Below are the code and all the weights of a small trained network. Each question names an input and a class and asks about switching units off, where a switched-off unit gives its printed mean instead of its output.

import numpy as np


def w(rows, s, z=0):
    codes = np.array(rows[::2]) - 128.0
    scale = np.full(codes.shape[1], s)
    scale[-1] = z or s
    return codes * scale


def f(y):
    return y / 2 * (1 + np.tanh(0.7978845608 * (y + 0.044715 * y**3)))


def log_softmax(a):
    a = a - a.max(-1, keepdims=True)
    return a - np.log(np.exp(a).sum(-1, keepdims=True))


def net(x, mask):
    res = np.array(x, float).reshape(1, 5) / 4 @ E
    y = f(res @ A[0][:, :-1].T + A[0][:, -1])
    res = res + np.where(mask, y, B[0][:, -1]) @ B[0][:, :-1]
    return log_softmax(res[-1] @ U[:, :-1].T + U[:, -1])


A, B = {}, {}
E = w([
[158,55,148,79,60,123,221],'x0',
[171,132,144,131,223,144,207],'x1',
[106,132,184,187,124,3,113],'x2',
[133,122,124,111,136,116,115],'x3',
[114,88,86,83,156,84,106],'x4',
],0.012)
A[0] = w([
[75,144,136,98,125,65,75,151],'neuron 1',
[118,103,85,124,136,223,87,255],'neuron 2',
[169,78,113,70,138,210,166,53],'neuron 3',
[143,78,199,83,39,91,176,61],'neuron 4',
[140,91,131,64,144,175,198,52],'neuron 5',
[164,36,103,126,144,190,185,164],'neuron 6',
[186,196,2,188,71,80,108,85],'neuron 7',
[93,159,39,87,72,223,95,109],'neuron 8',
[159,41,114,133,30,128,107,102],'neuron 9',
[164,159,122,133,193,122,141,116],'neuron 10',
],0.0092,0.003)
B[0] = w([
[74,150,125,111,114,131,141,196],'neuron 1',
[189,83,152,196,137,85,130,237],'neuron 2',
[101,187,173,101,59,114,121,243],'neuron 3',
[125,76,70,195,180,159,124,230],'neuron 4',
[126,174,116,83,105,99,88,224],'neuron 5',
[159,123,112,86,39,95,100,242],'neuron 6',
[140,135,199,92,87,116,118,165],'neuron 7',
[132,73,74,246,192,153,131,254],'neuron 8',
[150,88,124,170,184,179,127,213],'neuron 9',
[170,63,92,191,174,97,179,164],'neuron 10',
],0.011,0.0097)
U = w([
[93,114,139,152,157,121,126,252],'0',
[211,97,89,114,126,116,189,49],'1',
[67,208,174,51,12,114,77,50],'2',
],0.011,0.0028)

Each question gives the input, the list of numbers given to net, and the class t.
The units are the neurons (one row each of A and B). Each row of codes is followed by its name. A weight is (code - 128) times the scale printed after its matrix; where a second scale follows, it is the last column's (A, B and U).
mask holds one flag per neuron, in row order. A switched-off neuron (its flag False) gives its mean, the last column of its row in B, instead of its output. The means were averaged over made-up inputs and are rounded, as every weight is.
A unit's drop is (log p(t) with every unit on - log p(t) with that unit switched off) / (log p(t) with every unit on - log p(t) with every unit switched off).
The circuit of an input: a set's keep is (log p(t) with only the set's units on - log p(t) with every unit switched off) / (log p(t) with every unit on - log p(t) with every unit switched off). Starting from all 10 units, units are removed one at a time, each time the one whose removal leaves the highest keep (on an exact tie, the one counted first), for as long as the keep stays at least 0.8.
units of the circuit, in order: the units of the circuit, biggest drop first
top k neurons: the k neurons with the biggest drops, biggest first
drop of u: that unit's drop, to one decimal
input [3,3,-7,1,-3], class 2: units of the circuit, in order => [neuron 3]
input [7,-7,1,0,2], class 0: units of the circuit, in order => [neuron 6; neuron 4]
input [6,-5,2,7,5], class 0: units of the circuit, in order => [neuron 6; neuron 2; neuron 4]
input [3,-8,7,-3,2], class 0: top 2 neurons => [neuron 4; neuron 9]
input [-2,-8,0,-5,-7], class 0: top 3 neurons => [neuron 8; neuron 3; neuron 6]
input [-1,-7,7,5,6], class 2: top 2 neurons => [neuron 8; neuron 1]
input [8,4,-8,4,-7], class 2: top 2 neurons => [neuron 3; neuron 5]
input [1,-7,2,3,-8], class 0: top 2 neurons => [neuron 3; neuron 6]
input [-8,6,-6,-2,-3], class 1: top 2 neurons => [neuron 10; neuron 2]
input [-5,-4,1,2,1], class 2: drop of neuron 4 => 0.3
input [-1,-5,4,-6,-5], class 2: drop of neuron 8 => 0.8
input [6,4,-7,-4,-6], class 2: drop of neuron 3 => 0.5
